Here is a tiny trained network, its code and every weight. The questions are about switching its units off for an input and a class, where a switched-off unit gives its printed mean instead of its output.

import numpy as np


def w(rows, s, z=0):
    codes = np.array(rows[::2]) - 128.0
    scale = np.full(codes.shape[1], s)
    scale[-1] = z or s
    return codes * scale


def norm(h):
    return h / np.sqrt((h * h).mean(-1, keepdims=True) + 1e-5)


def f(y):
    return np.maximum(y, 0)


def log_softmax(a):
    a = a - a.max(-1, keepdims=True)
    return a - np.log(np.exp(a).sum(-1, keepdims=True))


def net(x, mask):
    res = np.array(x, float).reshape(1, 2) / 4 @ E
    u = 0
    for l in range(2):
        y = f(norm(res) @ A[l][:, :-1].T + A[l][:, -1])
        res = res + np.where(mask[u : u + 13], y, B[l][:, -1]) @ B[l][:, :-1]
        u += 13
    return log_softmax(norm(res)[-1] @ U[:, :-1].T + U[:, -1])


A, B = {}, {}
E = w([
[121,157,94,95,6,128,137,166],'x0',
[135,213,155,181,140,67,118,128],'x1',
],0.015)
A[0] = w([
[110,58,68,56,86,182,49,100,52],'L0N0',
[61,151,82,189,126,98,130,180,67],'L0N1',
[132,123,83,124,143,100,135,142,103],'L0N2',
[174,201,143,210,131,86,143,84,132],'L0N3',
[135,167,84,138,64,78,169,88,77],'L0N4',
[92,100,50,25,149,189,34,141,4],'L0N5',
[149,93,254,89,196,76,148,46,145],'L0N6',
[139,78,242,106,165,137,94,126,130],'L0N7',
[159,145,169,62,73,162,183,180,102],'L0N8',
[153,120,164,142,105,159,38,110,77],'L0N9',
[144,199,146,175,106,67,33,182,95],'L0N10',
[130,179,109,73,78,203,170,215,42],'L0N11',
[64,120,49,93,98,83,166,145,18],'L0N12',
],0.0058,0.0042)
B[0] = w([
[234,130,221,110,66,215,226,124,217],'L0N0',
[127,126,171,127,153,187,136,105,154],'L0N1',
[89,141,75,134,140,97,159,197,128],'L0N2',
[72,53,83,67,140,184,219,143,236],'L0N3',
[186,86,150,150,131,143,26,42,182],'L0N4',
[108,115,170,202,136,179,241,96,185],'L0N5',
[99,128,86,35,4,70,46,125,253],'L0N6',
[45,134,155,103,4,121,70,88,205],'L0N7',
[130,85,130,232,149,129,15,53,196],'L0N8',
[112,124,95,135,87,134,112,102,128],'L0N9',
[142,121,217,48,172,213,206,100,225],'L0N10',
[117,66,63,194,185,68,2,78,200],'L0N11',
[169,94,104,156,145,68,39,126,155],'L0N12',
],0.0052,0.0053)
A[1] = w([
[48,145,163,36,81,129,190,110,131],'L1N0',
[129,66,106,116,158,114,144,156,98],'L1N1',
[116,228,152,127,143,65,205,153,2],'L1N2',
[125,252,189,157,114,91,209,118,36],'L1N3',
[92,95,118,120,134,166,153,133,108],'L1N4',
[81,158,102,37,35,111,159,175,90],'L1N5',
[159,132,192,209,103,118,124,95,125],'L1N6',
[181,147,121,88,169,139,104,163,90],'L1N7',
[163,131,193,144,132,162,190,155,86],'L1N8',
[171,140,118,182,78,151,80,91,145],'L1N9',
[92,201,189,187,126,61,128,120,194],'L1N10',
[149,201,93,161,38,93,146,173,136],'L1N11',
[111,99,174,142,178,140,137,79,161],'L1N12',
],0.011,0.0077)
B[1] = w([
[204,130,112,187,219,172,149,151,239],'L1N0',
[128,180,141,194,83,139,158,147,151],'L1N1',
[142,1,196,131,93,250,191,144,185],'L1N2',
[165,100,136,134,75,187,237,160,222],'L1N3',
[140,171,184,99,110,90,167,162,174],'L1N4',
[112,245,157,216,244,46,108,134,197],'L1N5',
[157,164,74,153,176,119,110,154,184],'L1N6',
[142,104,167,154,94,139,143,128,128],'L1N7',
[63,115,80,131,159,74,55,70,165],'L1N8',
[92,186,164,128,232,90,162,153,219],'L1N9',
[119,41,115,79,71,186,119,129,255],'L1N10',
[39,49,107,30,52,135,53,22,205],'L1N11',
[106,219,77,150,59,75,112,157,245],'L1N12',
],0.0083,0.0082)
U = w([
[126,59,140,135,81,251,234,122,161],'0',
[47,119,105,111,86,106,6,76,185],'1',
[164,205,118,204,242,102,133,154,204],'2',
[177,95,143,92,140,65,139,174,2],'3',
[186,87,168,106,152,76,128,145,33],'4',
[159,110,170,109,118,68,139,175,38],'5',
],0.016,0.0061)

Each question gives the input, the list of numbers given to net, and the class t.
The units are the neurons (one row each of A and B). Each row of codes is followed by its name. A weight is (code - 128) times the scale printed after its matrix; where a second scale follows, it is the last column's (A, B and U).
mask holds one flag per neuron, layer by layer. A switched-off neuron (its flag False) gives its mean, the last column of its row in B, instead of its output. The means were averaged over made-up inputs and are rounded, as every weight is.
A unit's drop is (log p(t) with every unit on - log p(t) with that unit switched off) / (log p(t) with every unit on - log p(t) with every unit switched off).
The circuit of an input: a set's keep is (log p(t) with only the set's units on - log p(t) with every unit switched off) / (log p(t) with every unit on - log p(t) with every unit switched off). Starting from the 12 units with the biggest drops (on a tie, the unit counted first), units are removed one at a time, each time the one whose removal leaves the highest keep (on an exact tie, the one counted first), for as long as the keep stays at least 0.8.
circuit, biggest first: the units of the circuit, biggest drop first
most important unit: the unit with the biggest drop
k most important neurons: the k neurons with the biggest drops, biggest first
top k neurons in layer l: the k neurons of layer l with the biggest drops, biggest first
drop when u is switched off: that unit's drop, to one decimal
input [4,2], class 1: circuit, biggest first : (L1N11)
input [3,2], class 2: circuit, biggest first : (L1N9 L0N4)
input [3,3], class 2: top 3 neurons in layer 0 : (L0N10 L0N3 L0N4)
input [7,7], class 0: top 3 neurons in layer 0 : (L0N6 L0N10 L0N7)
input [1,-3], class 2: top 2 neurons in layer 1 : (L1N10 L1N11)
input [-7,6], class 1: top 3 neurons in layer 0 : (L0N0 L0N6 L0N5)
input [4,5], class 0: 2 most important neurons : (L0N10 L1N3)
input [3,4], class 0: 3 most important neurons : (L0N6 L1N3 L0N7)
input [-8,8], class 0: 2 most important neurons : (L1N10 L0N11)
input [3,-2], class 2: 2 most important neurons : (L0N6 L1N9)
input [2,3], class 2: top 2 neurons in layer 0 : (L0N3 L0N10)
input [7,3], class 1: drop when L1N11 is switched off : 1.5
input [6,8], class 0: drop when L1N3 is switched off : 0.1
input [-2,-3], class 2: most important unit : L1N10
input [5,6], class 0: drop when L0N10 is switched off : 0.2
input [6,2], class 1: drop when L1N11 is switched off : 0.6
